Below is a small trained network, with its code and all its weights. Each question gives an input and a class and asks what happens when units are switched off, that is, made to give their printed mean instead of their output.

import numpy as np


def w(rows, s, z=0):
    codes = np.array(rows[::2]) - 128.0
    scale = np.full(codes.shape[1], s)
    scale[-1] = z or s
    return codes * scale


def f(y):
    return y / 2 * (1 + np.tanh(0.7978845608 * (y + 0.044715 * y**3)))


def log_softmax(a):
    a = a - a.max(-1, keepdims=True)
    return a - np.log(np.exp(a).sum(-1, keepdims=True))


def net(x, mask):
    res = np.array(x, float).reshape(1, 4) / 4 @ E
    y = f(res @ A[0][:, :-1].T + A[0][:, -1])
    res = res + np.where(mask, y, B[0][:, -1]) @ B[0][:, :-1]
    return log_softmax(res[-1] @ U[:, :-1].T + U[:, -1])


A, B = {}, {}
E = w([
[64,243,164],'x0',
[229,206,97],'x1',
[81,113,10],'x2',
[128,127,128],'x3',
],0.012)
A[0] = w([
[95,2,148,198],'N1',
[123,128,154,111],'N2',
[76,130,215,128],'N3',
[131,249,102,84],'N4',
[114,192,128,73],'N5',
[83,99,155,192],'N6',
[172,116,243,244],'N7',
[7,166,123,137],'N8',
[179,121,36,130],'N9',
[249,90,138,134],'N10',
],0.025,0.011)
B[0] = w([
[74,147,35,253],'N1',
[124,148,144,142],'N2',
[76,179,173,209],'N3',
[87,136,51,207],'N4',
[95,147,107,167],'N5',
[75,118,151,192],'N6',
[119,254,146,253],'N7',
[75,66,194,229],'N8',
[185,60,84,204],'N9',
[183,191,81,217],'N10',
],0.052,0.026)
U = w([
[88,158,89,225],'0',
[87,39,63,156],'1',
[248,160,127,187],'2',
[244,48,101,50],'3',
[85,134,217,5],'4',
[83,16,190,79],'5',
],0.011,0.0028)

Each question gives the input, the list of numbers given to net, and the class t.
The units are the neurons (one row each of A and B). Each row of codes is followed by its name. A weight is (code - 128) times the scale printed after its matrix; where a second scale follows, it is the last column's (A, B and U).
mask holds one flag per neuron, in row order. A switched-off neuron (its flag False) gives its mean, the last column of its row in B, instead of its output. The means were averaged over made-up inputs and are rounded, as every weight is.
A unit's drop is (log p(t) with every unit on - log p(t) with that unit switched off) / (log p(t) with every unit on - log p(t) with every unit switched off).
The circuit of an input: a set's keep is (log p(t) with only the set's units on - log p(t) with every unit switched off) / (log p(t) with every unit on - log p(t) with every unit switched off). Starting from all 10 units, units are removed one at a time, each time the one whose removal leaves the highest keep (on an exact tie, the one counted first), for as long as the keep stays at least 0.8.
circuit, biggest first: the units of the circuit, biggest drop first
unit that matters most: the unit with the biggest drop
top k neurons: the k neurons with the biggest drops, biggest first
drop when u is switched off: that unit's drop, to one decimal
input [0,5,4,-5], class 3: circuit, biggest first	(N1 N9 N7)
input [1,-1,3,8], class 5: circuit, biggest first	(N7 N1 N4)
input [7,2,1,-6], class 1: top 2 neurons	(N7 N4)
input [-5,8,4,5], class 3: circuit, biggest first	(N9)
input [1,-4,3,-6], class 5: circuit, biggest first	(N7 N8 N4)
input [5,0,-1,3], class 4: top 3 neurons	(N1 N10 N8)
input [8,2,4,4], class 1: top 2 neurons	(N4 N7)
input [-1,6,7,4], class 3: top 2 neurons	(N9 N1)
input [-2,8,0,-8], class 2: top 2 neurons	(N10 N8)
input [6,0,0,-5], class 4: top 2 neurons	(N1 N8)
input [-1,4,3,-1], class 3: top 2 neurons	(N7 N1)
input [6,-5,2,1], class 5: top 2 neurons	(N7 N8)
input [0,2,7,3], class 3: top 2 neurons	(N1 N9)
input [-2,8,-8,-5], class 2: unit that matters most	N10
input [0,7,-4,-6], class 2: top 2 neurons	(N1 N10)
input [2,-6,5,5], class 5: top 2 neurons	(N8 N7)
input [-1,0,7,-7], class 1: drop when N10 is switched off	0.2
input [-1,-5,6,-6], class 1: drop when N1 is switched off	0.3
input [-1,8,3,4], class 3: drop when N7 is switched off	0.1
input [-6,6,7,7], class 3: unit that matters most	N9
